Below are the code and all the weights of a small trained network. Each question names an input and a class and asks about switching units off, where a switched-off unit gives its printed mean instead of its output.

import numpy as np


def w(rows, s, z=0):
    codes = np.array(rows[::2]) - 128.0
    scale = np.full(codes.shape[1], s)
    scale[-1] = z or s
    return codes * scale


def f(y):
    return np.maximum(y, 0)


def log_softmax(a):
    a = a - a.max(-1, keepdims=True)
    return a - np.log(np.exp(a).sum(-1, keepdims=True))


def net(x, mask):
    res = np.array(x, float).reshape(1, 6) / 4 @ E
    y = f(res @ A[0][:, :-1].T + A[0][:, -1])
    res = res + np.where(mask, y, B[0][:, -1]) @ B[0][:, :-1]
    return log_softmax(res[-1] @ U[:, :-1].T + U[:, -1])


A, B = {}, {}
E = w([
[115,160,86,132,158,79,115,30,152],'x0',
[111,188,228,196,145,107,152,168,89],'x1',
[107,48,228,130,41,2,191,130,103],'x2',
[120,140,72,238,195,133,145,131,168],'x3',
[156,172,100,131,150,131,78,155,107],'x4',
[144,61,86,143,201,135,112,128,192],'x5',
],0.0079)
A[0] = w([
[129,78,58,157,140,83,140,101,155,13],'n1',
[124,63,36,164,147,84,131,104,155,112],'n2',
[128,159,92,94,30,216,130,183,105,148],'n3',
[130,145,133,159,79,74,122,151,123,4],'n4',
[126,115,131,153,165,213,150,107,155,129],'n5',
[117,73,94,167,116,135,144,117,160,246],'n6',
[115,141,158,166,104,101,149,151,137,135],'n7',
[130,251,19,169,147,80,102,103,117,78],'n8',
[121,84,81,46,22,83,146,58,124,63],'n9',
[107,91,118,169,159,235,161,108,165,125],'n10',
[118,145,206,194,49,114,175,153,117,170],'n11',
[115,112,123,158,118,170,148,147,135,25],'n12',
[98,214,193,174,105,117,174,9,139,115],'n13',
[130,149,158,151,142,188,139,156,133,74],'n14',
[104,138,191,155,88,100,130,132,126,59],'n15',
[133,143,171,204,135,89,135,181,115,78],'n16',
[133,127,122,87,78,174,126,190,109,96],'n17',
],0.016,0.0029)
B[0] = w([
[114,100,70,186,123,139,123,130,126,196],'n1',
[134,113,64,197,135,128,135,139,138,224],'n2',
[150,198,88,152,184,123,123,123,100,205],'n3',
[125,133,151,116,112,177,110,138,86,170],'n4',
[151,116,52,110,94,116,113,143,126,191],'n5',
[135,99,82,142,176,119,117,90,140,198],'n6',
[121,103,146,141,125,136,120,189,84,181],'n7',
[182,202,54,90,145,162,126,138,68,238],'n8',
[106,4,203,65,77,129,125,149,150,242],'n9',
[135,87,3,95,126,131,123,144,115,207],'n10',
[150,103,211,157,149,127,134,123,50,250],'n11',
[95,131,144,176,142,132,113,88,195,146],'n12',
[147,185,177,201,224,92,149,92,135,209],'n13',
[122,72,100,136,104,124,121,109,173,164],'n14',
[123,140,152,132,119,159,147,135,78,198],'n15',
[132,78,191,147,92,131,133,116,103,193],'n16',
[177,182,85,115,120,142,125,108,105,182],'n17',
],0.02,0.015)
U = w([
[135,53,107,62,66,111,127,148,162,160],'0',
[103,120,172,137,158,38,191,74,222,37],'1',
[92,209,176,198,104,88,119,126,206,1],'2',
[29,198,126,134,108,86,199,161,130,22],'3',
[197,212,40,163,184,129,146,118,99,203],'4',
[158,143,254,57,104,108,184,126,62,210],'5',
[120,184,173,162,78,105,109,142,171,23],'6',
[155,68,125,190,142,104,174,126,105,206],'7',
],0.0073,0.0042)

Each question gives the input, the list of numbers given to net, and the class t.
The units are the neurons (one row each of A and B). Each row of codes is followed by its name. A weight is (code - 128) times the scale printed after its matrix; where a second scale follows, it is the last column's (A, B and U).
mask holds one flag per neuron, in row order. A switched-off neuron (its flag False) gives its mean, the last column of its row in B, instead of its output. The means were averaged over made-up inputs and are rounded, as every weight is.
A unit's drop is (log p(t) with every unit on - log p(t) with that unit switched off) / (log p(t) with every unit on - log p(t) with every unit switched off).
The circuit of an input: a set's keep is (log p(t) with only the set's units on - log p(t) with every unit switched off) / (log p(t) with every unit on - log p(t) with every unit switched off). Starting from the 12 units with the biggest drops (on a tie, the unit counted first), units are removed one at a time, each time the one whose removal leaves the highest keep (on an exact tie, the one counted first), for as long as the keep stays at least 0.8.
units of the circuit, in order: the units of the circuit, biggest drop first
k most important neurons: the k neurons with the biggest drops, biggest first
drop of u: that unit's drop, to one decimal
input [6,-8,0,-1,-1,7], class 0: 3 most important neurons : n9, n13, n11
input [-6,8,-2,-7,-7,-8], class 5: units of the circuit, in order : n11
input [1,7,-4,1,-8,-2], class 7: 2 most important neurons : n8, n3
input [7,-6,2,-1,-6,2], class 0: 2 most important neurons : n9, n11
input [7,-4,0,3,-7,-4], class 7: 2 most important neurons : n9, n3
input [6,-1,-1,-7,1,0], class 5: 2 most important neurons : n10, n2
input [-3,-6,-4,-6,-2,5], class 0: 2 most important neurons : n9, n8
input [5,-1,-1,-8,-7,4], class 0: 2 most important neurons : n11, n9
input [8,-6,8,-2,1,-2], class 0: drop of n9 : 2.0
input [8,-2,3,-7,-1,7], class 0: drop of n9 : 0.3
input [8,-1,1,-6,-4,3], class 0: drop of n9 : 1.0
input [-4,-8,8,-1,-8,-4], class 5: drop of n16 : 0.0
